In the rows, zero is written as 128.
[141 149 103 119 143 107 106 129 129 129 130 141 128  91 117 129 105 156
 126 153 118 143 119 119 140 134 137 121 149 160  90 119 113 130 134 138
 105 128 146 136  96 140 116 127 120 128 163 114 132 151 165]
3
[146 131 174 131 120 139 155 111 152 116 149 128 118 128 125 108 122  82
 145 106 129 126 117 144 113 124 145 110 156 101 101 128 109 139 128 152
 123 111 150 137 128 110 130 131 144 127  92 122 150 110 135]
6
[126 129 107 140 110 122 125 106 173 148 134 158 169 144 124 117 115 108
 165  75 121 141 122 124 149 136 122 101 106 109 109 101 105 162 103 132
 129 103 181 136 139 149  94 146 115 106 119 150 133 113 102]
6
[147 149 127 114 131 124 107 144 105 133 128 125 132 130 131 143 151 140
 134 136 165 114 140 114 132  73 143  91 174 152 169 151 139 141 152 162
 129 136 117 137 144  96 158 103 103 124 113 131 113 136 125]
1
[123 142 138 104 107 115 123 144 126 150 125 141 158 130 119 128 130 124
 119 134 120 128 137 124 119 128 155 122 135 157 114 112 127 154 117 117
 130 121 126 119 155 123 110 134 123 118 133 112 134 142 124]
8
[117 114 132 102 155 128 108 126 141 120 155 181 114 144 126 134 107 132
 130 123 151  97 136 117 105 114 137  65 115 119 123 144 157 122 109 151
 108 147 131 147 145 131 148 123 116 136 134 130 111 111 142]
8
[151 138 107 121 105 115 123  87 156 130 126 142 160  98 115 132 107 157
 128 135 144 121 118 132 120 118 121 146 158 160 111 149 144  94 159 111
 141 135 131 145  99 125 106 139 126 117 130 121 131 151 160]
0
[135 134 153  83 140 116 117 107 164 119 123 132 116 108 134 138 117 132
 121 139 139 149 122 130 155 130 135 117 137 155  90 143 136 158 130 172
  99 122 168 114 142 134 139 121 151 103 158 138  97 165 151]
3
[102 119 118  90  66 124  97 100  88 163 121 140 124 131 115 136 108 149
 116  98 140 125 147 121 174  96 194  95 156 132  76 121 118 105 106 137
 130 157 109 144 156 125 118 142 140 127 154 141 100  85 154]
9
[140 136 138 141  88 146  69 121 121 152 114 156 146 136 112 124 127 151
 117 143 128 126 120 113 129 152 119 140  96 151 139 109 133 121 139  76
 158 122 126 145 116 137 119 114 134  88 134 138 117 143 114]
9
[156 125 114 126 164 133 111 132 132 132 167 151 164 134 114 134 118 117
 110 129 112 100 121 108 117 146 143  74 126 136 150 116 123 123 117 125
 137 135 121 135 118  82 132 129  98  96 119 109 134 108 115]
1
[135 107 121 107 132 147  94 119 144 113 118 139  91 169 161 146 107 128
 122 139 120 151 133 112 167 130 136  52 191  91 128 163 151 125 128 179
 139 138 148 121 113  95 132 112 100 121 157 155 126 117 140]
4
[120 121 168 146 106 145  97 128 106 137 125 167 252 136 111 150 134 104
 160 127 118 130 123  87  90 123 119 119 149 107 158 157 112 216 157 112
 156 101 141  81 173 116 157 148 140  81 132 182 152 145 114]
7
[127 120 149 130 161 113  75 140 153 132 150 168 168 163 111 124 146 121
 136 128 148 110 136 121 113 128 113  84 149 133 213 147 111 143 109 155
 118 142 136 168 146  90  99 128 118 156 131 140 126 135 125]
2
[106 117 142 112 115 110 120 131 135 118 145 119 177 109 130 150 124 114
 139 108 109 112 138 143 127  97 139 164 133 133 111 117 118 133 141 115
  97 107 134 141 143 117 133 171 122 117 119 149 141 136 130]
0
[122 143 115 121  98 155 131  96 110 127 102 134 165 145 105 108 114 119
 123 118 135 121 139 117 141 143 133 132 103 150 115 138 166 153 141 158
 148 136 126 105 129 126 115 147 131 112 174 102 121 151 133]
7
[132 155 110  79 148 142 135 100 116 104 137 121 101 101 131  85 154 157
 142 169 101 126 121 154 117 115 156 109 121 138 122 117 139  87 125 165
 106 149  62 136 146 141 131 171 110  97 153 123 135 150 117]
9
[147 110 125 115 130 107 118 153 130 127 115 148  90 155 130 155 110 143
 118 109 132 128 149 126 128 137 123  69  98 105 134 108 147 116 103 143
 162 137 111 156 108 138 119 120 115 114 117 127 100 123 136]
5
[128 141 111 151 111 122 169 132 161 132 134 145 130 125 132 139 133 170
 147 131 150 136 157 130 100 126 113 111  75 113 134 100 126 102  97 115
 148 124 100 170 115 148 123 113 141 134  98 124 127 119  85]
4
[149 153 125 141 148  99 102 144 116  97 165  74 128 106 142 175 118 123
 108 153 122 111 143 135 122 122 152 144 137 173 143  86 123 107 152 101
 107 118  94 141  93  97 134 136  98 114 116 116 144 138 147]
1
[109 123 102 112 135 131  87 103 159 116 127 169  88 141 125 150 116 151
 108 134 166  91 148 112 142 123 150 133  98 112  94 124 123 154 145 121
 102 151 118 162 135 175 100 107 136 146 117 120 111  86 102]
6
[122  98 132 116 125 113 130 121 171  91 140 126 142  94 121 167  96  91
 145 117 114 111 120 147 119 123 143 109 162  95 114 107 112  87 144 152
  92 118 132 133 110 137 128 153 127 136 129 149 147 115 183]
7
[125 120 127 122  54 144 118  92 130 153 123 156 182 148 100 128 105 110
 128 128 146 137 121 129 112 122 153 111 156 142 121 113 150 126 122 109
 142 150 116 151 150 126 102 124 148 109 135 117 125 101 139]
4
[102 153 148 165 122 121 153 123 133 124 145 148 178 129  92 153 123 121
 129 141 129  99 110  88 102 139 119 145 139 159 104 101 142  94 137  28
 135 128 147 132 126 131 122 122 108 140 134 138 149 104 120]
3
[ 89 132 116 120 164 101 141 156  99 149 121 140 194 141 110 186 138 102
 149 110 147 139 128  98 120 104  97 133 108 127 108 127 144 158 131  65
 145 127 159 114 119 157 157 118 115 117 188 130 116 115 136]
5
[140  73 106 139 102 149  89 106  95 186 111 170 135 149 128 130 129 143
 109 102 125 129 109 118 138 146 130  95 161  98 135 150 117 127 103 158
 165 145 150 161 119 133 113 134 145 135 158 109 122 124 187]
8
[126 155  98 123 131 124 103 116 114 127 171 120 158 110 126 125 131 130
 118 141 152 121 129 124 126 144 144 163 138 184  93 135 111 114 137  99
 105 150 109 143 111 158  90 159 119 105 120 107 126 127 142]
8
[129 132 145 137 100 163  91 128 165 135 135 135 154  94  94 117 146 111
 142 102 133 131  85 125 164 132 125 185 120 152 125 143 101 130 136 118
 102 123  99 127 126 154 119 124 186 106 108 117  95 157 172]
0
[117 123  90 128  92 157 122 114 116 120 119 137 122 144 129 134 131 135
 124 120 124 129 124 116 118 141 146 117 147 112  92 138 137 131 164 123
 149 127 109 114 120 161 127 152 119 123 145 112 133 123 128]
7
[135 120 131 128 163 175 145 114 124 146 140 158 194 156  96 144 152 100
 142  95 147 107 131  98 134 103 114  79 113 120 150 117 164 155 105  67
 156 155 102 104 157 109 127 115 120 103 120 115 124  87  77]
0
[116 128 112 138 161 102 122 130 124 156 144 126 131 114 124 147 129 151
 109 112 125 145 132 124 147 145 142 133 114 159  95 122 114 110 114 105
 128 146 102 151 105 165 103 138 105 145 169  94 113 147 154]
8
[134 123 127  73 122  98 131 158 147 113 144 115 104 112 149 146  88 111
  97 148 118 141 137 156 135 138 148 141 144 163  91 120 109 100 113 169
 119 120 149 137  93 108 122 141 124 132 141 108 121 147 165]
1
[100 132 108 109 137 101 121 106 167 107 171 166 128 142 125 147 102 122
 126 130 143 123 126 114 144 104 133 107 134 157 110 151 145 120 127 111
 110 126 156 139 148 136 123 113 122 131 158 138 107 139 166]
4
[113 123 113 115 139  75 137 126 116 134 132 130 130 128 148 165 149 144
 152 110 146 151 147 131 115  94 109 110 132 113 141 119  94 125 116 143
 154 123 126 153 123 184 129 144 120 130 146 138 114 131 132]
1
[105 126 159 140 120 138 117 154 116 126 136 121  81 134 137 121 124 116
 120 138 116 131 141 103 111 139 122 128 103 141 109 132 141 129 138 113
 142 130 132  94 132 170 146 126 109 138 155 126 116 144 111]
2
[141 131  79 131 125 118 160  86 153 131 142 165 185 112 126 109 129 128
 141 153 135 116 131 128 109 141 114 139 128 141 139 125 156 154 125 117
 129 124 137 125 137 176 127 138 145 120 121  87 133 138 152]
8
[116 125 121 143  70 107 104  78 153 140 112 146 141 100 114 144 119 161
 117 140 121 147 111 127  90 151 167 102 176 157 123 113 129 129 134 135
 145 141 100 135 137 129 129 154 128 158 155 144 154 120 154]
3
[ 95 117 111 127  76 144  84 119 136 148  98 175 182  89 119 192 143 108
 141 109 124 141 116 137 174  83 140 119 136 110 165 122 118 140 121 131
 110 114 131 143 146 147 115 134 152 104 106 163 123 126 163]
8
[136 138 116 133 184 154 125 126 136 121 162 145 143 151 114 108 130  93
 127 127 132 116 115 118 132 126 132 100 121 139 143 157 123 179 121 171
 103 144 130 130 137  67 115 126 134 100 106  96 121 114 114]
2
[135 112 144  82 161 104  62 127 141 110 155 113  83 116 139 146 126 149
  95 149 118 118 116 135 146 119 146 113 162 161 138 172 152 135 145 163
  85 131 153 150 148  93 111 125 105  99 147 153 104 134 146]
4
[137 113 115 106 153 143 107 103 135 150 125 142 197 135 111 101 126 113
 132 122 130 150 103 126 146 114 103 124 141  95 161 154 122 153 133 149
 127 132 133 137 119  92 145 117 134 120 132 126 140 133 158]
0
[122 141 129 129 142  91 101 106 159 122 134 136  98 127 132 156 122  87
 153 123 143 129 128 134 162 110 133  98 111 115 131 123 113 150 137 182
 122 107 154 121 122 112 127 120 135 131 134 146 126 135 114]
2
[122 143 123 151 139 135 110  80  93 103 136 132 101 139 133 101 132 167
 133 151  92  93 142 119 130 128 123 108 118  85 178 134 142  79 145 152
 120 129 117 168 136 149 141 152 100 128 133 133 130 150 129]
2
[123 112 125 114 158 111 133 104 137 135 162 143 156 140 111 187 128 138
 131  96 181 129 130 128 110 103 149  66 157 158 125 125 144 105  99 134
 144 164  99 130 145  95 126 142 117 135 135 140 108  86 124]
5
[130 138 166 132 151 126 148 164 116 129 131 140 131 134 141 136 119 137
 113 125 123 112 148 129 143 133 128 127 127 150  90 117 139  95 130  92
 116 119 145 127 119 101 134 132  96 118 129 129 106 150  99]
3
[138 145  95 151 111 131  82 102 116 145 154 145 142 124 116 101  96 111
 102 138 105 123 117  96 152 152 146 106  88 164 103 117 120 137 147  79
 143 135 126 112 122 113 131 129 114  54 121 127 127 126 142]
9
[ 96 137 130  91 117 144 108  79  99  95 149 181 132 140 104 144 130 163
 129 144 121 106 122 116 116  94 159  83 143 123 142 128 146 123 105 168
 121 129 111 152 170 110 126 137 131 111 145 137 132 102 126]
4
[118 120 153 147 127 117 126 157 145 132 118 137 142 155 124 134 123  96
 106 128 128 117 130 108 108 156 114  97 124 149 133 121 136 140 125 101
 148 140 164 100 150 123 114 130 117 149 140 122 136 121 129]
6
[123 139 122 105 147 163 105 125 111 109 125 135 146 134 119  85 160 135
 127 112 152 113 129 136 129 110 117 102 131  89 173 160 127 147 139 179
  94 123 122 123 131  69 160 129 147 124 100 135 121 109 118]
3
[119 124 120 133 141 104 101 141 118  92 117 138  81 128 138 165  96 129
 108 151 119 130 125 119 139 148 135 114 141 141 108 134 147 124 159 126
 138 125 138 112 100 140 131 110  96 139 159 121 119 131 145]
4
[110 146 115  98 115 147 138 128 139 117 120 124 178 123 139 161 156 104
 128 140 158 131 143 143 154 115 135 145 146 132 137 133 115 129 128 104
 127 135 123  91 159 135 120 139 149 147 117 145 129 128 106]
6
[111  94 156  85 142 100 120 143 167 114 136 130 128 120 138 154 102 105
 110 117 114 138 133 124 153 111 145  93 140 137 103 149 141 118 128 166
 100 134 145  98 148 106 138 150 124 132 170 145 118 140 178]
1
[114 121  69 135 123 147 135  71 128 105 175 143 149 121 135 123 122 137
 108 100 131  95 119 132  72 113 174  72 106 115 154 125 156 101 115 180
 136 118 101 130 166  95 135 175  92 125 125 149 140 122 150]
5
[140 120 154 113 128 120 106 139 156 148 124 111 153 124 112 123 112 110
 129 111 134 139 134 130 132 136 139 143 129 113 103 130 137 156 134 111
 112 125 147 148 118 109 114 122 130 161 139 126 151 111 124]
0
[139 106 116  90 177  79 108 145 149  92 196 119 127 122 126 170  90 137
  99 119 121 130 147 133 129  93 143  93 144 172 114 135 122 120 134 144
  95 128 150 159 113  91 123 147 103 139 142 111 135 148 183]
1
[111 154 101 120 131 142  97  92 118 125 127 161 160  95  95 136 128 115
 123 149 130 138 102 137 149 111 142 124 145 160 148 103 108 140 126 138
 110 129 112  98 132 104 132 124 157 124 143 114 129 130 147]
3
[109  91 132 143 108 106  96 115 138 149 147 126 145 133 103 145 126 114
 139  70 123 112 120 116 116 135 141 115 142 147 112 136 118 128 127 104
 136 150 127 144 134 140 101 153 115 119 175 144 116 104 136]
4
[116 130 141 106 141  98 121 142 137 162 137 140 138 140 116  97 125 126
 103 149 143 143 120 124 121 171 115 142 119 181  84 114 122 107 107 102
 113 158 103 128 100 124 104 139 137 109 169  87 120 110 167]
7
[106 130 149  85 149 143 102 128 102 143 132 135  97 152 124 136 124 126
 103 139 127 133 114 115 124 132 149 118 149 169  81 151 160 132 131 113
 125 165 121 120 145 161 125 127 103 108 189  99  91 132 135]
8
[107 157 121  88  87 115 156 128 111 118 114 104 232 128 114 145 128  62
 140 132 152 162 113 130 136 104 144 175 133 155 102 121 118 170 159 136
 127 107 153 115 142 114 148 138 133 121 141 127 168 155 157]
1
[112 146  92 122 102 166 164  65 134  75 110 149 124  99 118 161 104 128
 140 114 144  85 116 149 136 126 178 202 109 165  72  81 135 118 168 138
 126 100  84 117 110 145 138 131  80 117 124 129 141 156 109]
7
[133 166 121 142 143 116 108 111 123 125 113 147 160 138 108 110 136 132
 140 138 125 141 112 130 100 176 121 124 130 136 162 124  91 155 117  94
 129 127 146 145 139 107 100 123 140 105 127 124 148 109 120]
4
[152 142 127 130 120 126 126 141 138 113 131 115 144  80 122 114 131  89
 137 140 115 121 117 140 135 152 139 144 142 116 135 144  86 155 128 145
 117 125 131 114 119 124 118 142 165 130  87 131 152 120 158]
6
[117 138 126 145 144 123 122 132 139 128 131 117 141 132 140 136 115 146
 106 135 105 152 132 118 148 141 120 135 139 168 110 130 139 121 130 118
 122 127 145 112 122 135  96 152 110 126 175 126 105 174 138]
3
[148 124 136 121 128 133 134 148 140 146 144 140 140 139 124 124 126 116
 107 143 165 117 150 104 126 137 130  92  77 150  99 109 143 122 118  82
 140 158 114 140 135 129 127 107 132 100 105 118 120 109 110]
9
[125 111 138 152 147 127 178 122 146 132 153 119 172 143 129 138 150 111
 136  96 108 155 115 135  97 154 116  77 142 144 130 115 132 120  92 128
 134 136 124 142 134 106 124 180 120 105 134 111 146 112 151]
7
[151 134 143 113 179 120 106 117 141 115 160 144 115 126 109 118 126 174
 111 136 121 109 127 138 150 147 137 110 127 161 144 114 123 105 117 146
 118 121 117 134 119  87 156 113 102 165 137 104 133 158 124]
6
[111 124  98  80 179  77 102 102 168  85 174 151  94 113 137 146 125 134
 135 148 136 141 129 143 125 111 139  53 142 161 123 144 135 125 113 209
  92 151 124 147 129 129 117 159 108 126 173 128 128 123 146]
4
[129 148  89 122 114 174 124 114 131 111 151 105  90 108 119 112 129 112
 143 108 136 118 111 144 104  98 152 117 131 120 140 148 155 118 146 136
 126 134  77 128 107 124 146 123 106 130 100 130 132 113 128]
8
[132 156 139 132 145 124 119 143 120 125 148 131 106 129 128 118 102 131
 123 157 112 133 131 128 122 142 133 119 132 174 114 115 158 111 125 113
 110 132 140 137 110 128 122 124  87 122 145  99 116 136 123]
2
[147 129 139 134 168  87  85 164 105 160 145 110 109 115 127 141 151 163
 102 122 139 122 153 118  97 135 136 126  82 156 114 123 116 138 133  78
 119 134 135 160 144 137  93 144 115 121 153 126 132 149 125]
5
[103 145  76 163 123 118 161 102 145 113 132 161 133 118 126 128 116 129
 142 155 148 145 136 103 103 129 111  99 133 132 126 132 139 121 121 132
 149 150 138 124 125 205  93 124 129 148 147 101 122 103 132]
4
[136 126 134 120 129 128 134 168 120 151 127 131 128 150 130 120 136 150
 121 139 118 134 142 139 126 135 126 128  89 138 112 100 113 110 108  96
 136 129 106 141 134  98 134 135 152 124 126 111 127 146 107]
9
[113 128 138 118 134 142  98  94  94 134 124 170 105 138 123 159 134 156
 122 128 160 116 122 105 130 134 127 101 122 138 116 127 137 119  96 132
 160 140 150 114 151 146 131 126 145 150 164 126 114 106 115]
0
[153 117 101 121 127 144 144 138 183 139 141 134 159 119 133 103 140  99
 170  91 155 116 142 149 133 116 112 142  98  79 146 132 113 170 118 161
 111 109 115 158  89 106 133 117 141 109  46 139 139 105  95]
8
[125 153 127 132 105 145 117 107  98 113 134 128 139 101 109 151 107 112
 122 128 101 119 102 124 105 152 155 171  99 155  96  84  94 167 113 106
 139 101 139 127 130 149 103 140 148  90 144 133 135 148 143]
3
[128 123 128  92 134 119 106 161 138 126 134 135 120 142 140 119 117 110
 102 131 163 104 144 125 120 122 120 107  94 134 120 137 138 127 133 109
 119 135 144  99 160 103 139 119 138 128 101 135 111 120 118]
0
[136 138 150  90  76 150 117 147 102 142  97 136  94 131 134 111 128 160
 106 169 107 130 134 140 117 171 162 136 170 125 116 127 122 102 115 147
 146 132 106 149 128 138 122 134 127 137 131 118 124 132 119]
7
[130 107 154 165 116 171 107 150 119 137 119  93 170 157 122 143 154 124
 158  94  95 139 116 100 154  96  82 141 142 102 189 149 101 143 119 181
 131 118 162 149 133 107 112 153 159  86 114 156 121 153 136]
1
[130 108 186 143 183  97 144 177 120 144 144 133 132 125 139 128 149 185
  90 117  90 149 156 121 141 141 125 102 171 164 128 148  97  69 113 118
 119 141 107 122 131 112 130 159 118 143 163  79  97 174 167]
1
[122 128 122 100 107 100 103 113 122 127 159 141 171 110 117 155 132 114
 130 105 162 126 112 142  99 125 151 124 105 158 107 124 137 107 133 112
 140 118 101 128 119 104 149 160 119 110 152 157 143 142 169]
5
[ 94 130 123 122 152 121 111  97  95 116 131 120 138 130 122 138 121 173
 135  99 136 170 130 119 169  97 113 114 143 135 159 168 146 129 117 162
 131 146 107 135 127 149 129 120  97 112 154 153  75 119 144]
4
[125 122 121  65 133 115 105 117 160 117 135 136  85 141 125 122 123 144
 139 119 114 134 122 132 150 102 134  74 130  91 135 123 139 125  99 171
 121 118 128 163 119 124 127 113 127 110 145 150 110 107 154]
9
[114 130 115 149 106 166 145 100  72 138 118 154 162 154 118 138 140 120
 163  99 132 118 136 121 102 131  98 107  82  72 144 129 146 128  93 145
 185 125 155 150 114 155 116 162 145 126 139 126 144 104  89]
8
[128 128 169 102 130 119  97 138 137 108 104 149  77 137 141 124 128 150
 119 156 125 125 139 135 138 151 132 125 121 131 111 122 120 134 118 183
 118 122 146 145 120 107 112 137 143 113 118 137 123 114  95]
9
[108 143 150 153 153 145 120  95 106 129 140 133  75 123 124 136 142 166
 125 130 158 134 150 121 106 128 129 137  91 147 110 105 126 103 128 116
 136 153  76 153  91 160 127 121  95 138 142 109 129 107  75]
2
[144 133 103 121 148 107 140 107 127 141 144 126 115 112 128 134 114 149
  99 133 126 121 146 134 118 134 140 114 110 175 119 120 128 107 123 124
 146 141 132 118 147 132 131 140 116 106 138 109 102 164 131]
5
[129 120 167 144 131 121 155 140 111 111 122 120 108 111 136 147 125 140
 142 148  83 128 136 138 129 131 111 155 130 128 134  94 151 102 140  94
 136 103 120 107 124 171 158 130 103 128 130 124 120 161 114]
2
[145 119 129 123 111 128 127 142 132 156 122 122 124 134 128 142 124 134
 126 152 116 160 111 131 153 139 120 122 151 127 118 128 140 105 122 112
 141 130 144 144 125 146 123 102 144 117 139 112 104 137 134]
4
[134 136 102  86 115  97 119 150 154 117 143 126  91 104 138 166 110 141
 113 109 146 127 131 150 101 151 166  69 128 174  98 111 129  95 105 156
 147 121 127 121 101 116 145 131  92 156 146 123 127 141 147]
8
[ 82 132 143 101 150 141  98  90 118 117 158 160 122 112 146 138 130 160
 123 163 137 123 120 100 143  97 155 136 120 138  98 154 121 155 113 201
 105 136  95  94 167 146 154 144 134 124 165 162 114 134 132]
6
[120 129 155 161 134  92 139 147 149 107 109 148  93 131 117 123 105 138
 177  93 101 129 141 126 114 151  94 130 117 126 131 101 117 131 120 168
 146  93 170 144  77 183 125 124  87 161 164 116 115 161 119]
2
[137 119 163 128 135 141  83 127  93 130 158 154 119 129  98 115  95 125
 110 125 132  89 147  91 148 136 135 135 118 147 106 153 150 150 145 115
 130 133 137 130 101 107 142 111 107 123 142 125 129 115 133]
7
[ 93 129 149 135 115 124  98 133  67 132 140 103 127 110 103 128 141 145
 113 123 127 117 143 109 151 111 131 157  66 146  99 121 132  90 137  78
 117 156  80 123 138 162 117 161 159 113 154 128 108 116 141]
9
